Below are the code and all the weights of a small trained network. Each question names an input and a class and asks about switching units off, where a switched-off unit gives its printed mean instead of its output.

import numpy as np


def w(rows, s, z=0):
    codes = np.array(rows[::2]) - 128.0
    scale = np.full(codes.shape[1], s)
    scale[-1] = z or s
    return codes * scale


def f(y):
    return np.maximum(y, 0)


def log_softmax(a):
    a = a - a.max(-1, keepdims=True)
    return a - np.log(np.exp(a).sum(-1, keepdims=True))


def net(x, mask):
    res = np.array(x, float).reshape(1, 6) / 4 @ E
    y = f(res @ A[0][:, :-1].T + A[0][:, -1])
    res = res + np.where(mask, y, B[0][:, -1]) @ B[0][:, :-1]
    return log_softmax(res[-1] @ U[:, :-1].T + U[:, -1])


A, B = {}, {}
E = w([
[79,104,13,172,96,117,203],'x0',
[130,254,61,126,114,101,100],'x1',
[63,114,70,113,101,167,97],'x2',
[82,172,180,183,69,204,155],'x3',
[109,122,112,158,218,40,121],'x4',
[175,59,122,245,144,109,48],'x5',
],0.0072)
A[0] = w([
[125,167,204,40,166,135,93,143],'n0',
[169,95,145,126,77,139,167,143],'n1',
[57,88,39,163,197,63,131,127],'n2',
[108,155,74,115,98,82,182,212],'n3',
[143,153,156,105,177,102,67,251],'n4',
[164,95,109,180,138,82,88,215],'n5',
[86,17,235,169,89,241,163,155],'n6',
[157,146,128,105,119,90,165,228],'n7',
[125,212,152,73,130,136,83,187],'n8',
[172,129,61,92,120,97,252,210],'n9',
[232,51,160,255,164,75,37,160],'n10',
[61,56,96,166,206,64,136,177],'n11',
[77,183,105,166,92,211,43,238],'n12',
[147,169,54,126,80,145,131,208],'n13',
[85,160,88,155,132,151,92,164],'n14',
[153,108,145,147,141,105,96,196],'n15',
[133,153,177,87,141,119,142,224],'n16',
[117,122,147,152,109,168,124,158],'n17',
],0.0092,0.0017)
B[0] = w([
[150,108,168,54,141,64,158,186],'n0',
[105,134,159,116,133,150,158,157],'n1',
[161,44,72,166,66,116,116,198],'n2',
[113,144,31,142,147,145,133,179],'n3',
[135,105,161,106,147,87,106,182],'n4',
[124,97,161,148,141,123,59,186],'n5',
[113,91,212,108,73,241,234,228],'n6',
[100,116,111,131,155,110,136,153],'n7',
[148,162,129,67,142,66,140,175],'n8',
[96,131,46,172,200,145,180,184],'n9',
[93,93,215,165,218,170,4,249],'n10',
[171,39,122,173,81,89,127,196],'n11',
[146,217,144,101,61,155,87,183],'n12',
[117,209,121,159,118,129,109,176],'n13',
[155,166,114,124,90,120,108,160],'n14',
[112,118,153,136,159,117,111,166],'n15',
[134,110,138,74,160,117,142,164],'n16',
[129,135,130,128,99,152,146,153],'n17',
],0.019,0.012)
U = w([
[95,57,219,179,224,149,12,225],'0',
[150,37,83,177,87,75,136,12],'1',
[132,254,109,120,49,132,70,129],'2',
[78,82,218,111,96,240,239,165],'3',
[167,125,173,17,189,9,170,2],'4',
[53,157,72,170,212,144,184,118],'5',
],0.0061,0.00058)

Each question gives the input, the list of numbers given to net, and the class t.
The units are the neurons (one row each of A and B). Each row of codes is followed by its name. A weight is (code - 128) times the scale printed after its matrix; where a second scale follows, it is the last column's (A, B and U).
mask holds one flag per neuron, in row order. A switched-off neuron (its flag False) gives its mean, the last column of its row in B, instead of its output. The means were averaged over made-up inputs and are rounded, as every weight is.
A unit's drop is (log p(t) with every unit on - log p(t) with that unit switched off) / (log p(t) with every unit on - log p(t) with every unit switched off).
The circuit of an input: a set's keep is (log p(t) with only the set's units on - log p(t) with every unit switched off) / (log p(t) with every unit on - log p(t) with every unit switched off). Starting from the 12 units with the biggest drops (on a tie, the unit counted first), units are removed one at a time, each time the one whose removal leaves the highest keep (on an exact tie, the one counted first), for as long as the keep stays at least 0.8.
units of the circuit, in order: the units of the circuit, biggest drop first
top k neurons: the k neurons with the biggest drops, biggest first
drop of u: that unit's drop, to one decimal
input [-7,8,4,-3,-5,5], class 2: units of the circuit, in order => [n12]
input [8,1,-4,3,1,4], class 1: units of the circuit, in order => [n2; n11]
input [8,-1,-1,2,-5,-3], class 5: units of the circuit, in order => [n9; n3]
input [3,-8,-5,-7,2,-4], class 1: units of the circuit, in order => [n10; n11]
input [4,-8,5,-8,-2,-3], class 1: top 2 neurons => [n11; n2]
input [7,3,4,-5,3,-6], class 1: top 2 neurons => [n2; n11]
input [-3,5,-2,3,-4,-5], class 4: top 2 neurons => [n0; n8]
input [5,3,-8,-2,5,-5], class 5: drop of n9 => 0.6
input [-8,-1,4,2,-6,-1], class 3: drop of n6 => 1.1
input [7,6,6,-1,-3,-3], class 2: drop of n12 => 0.3
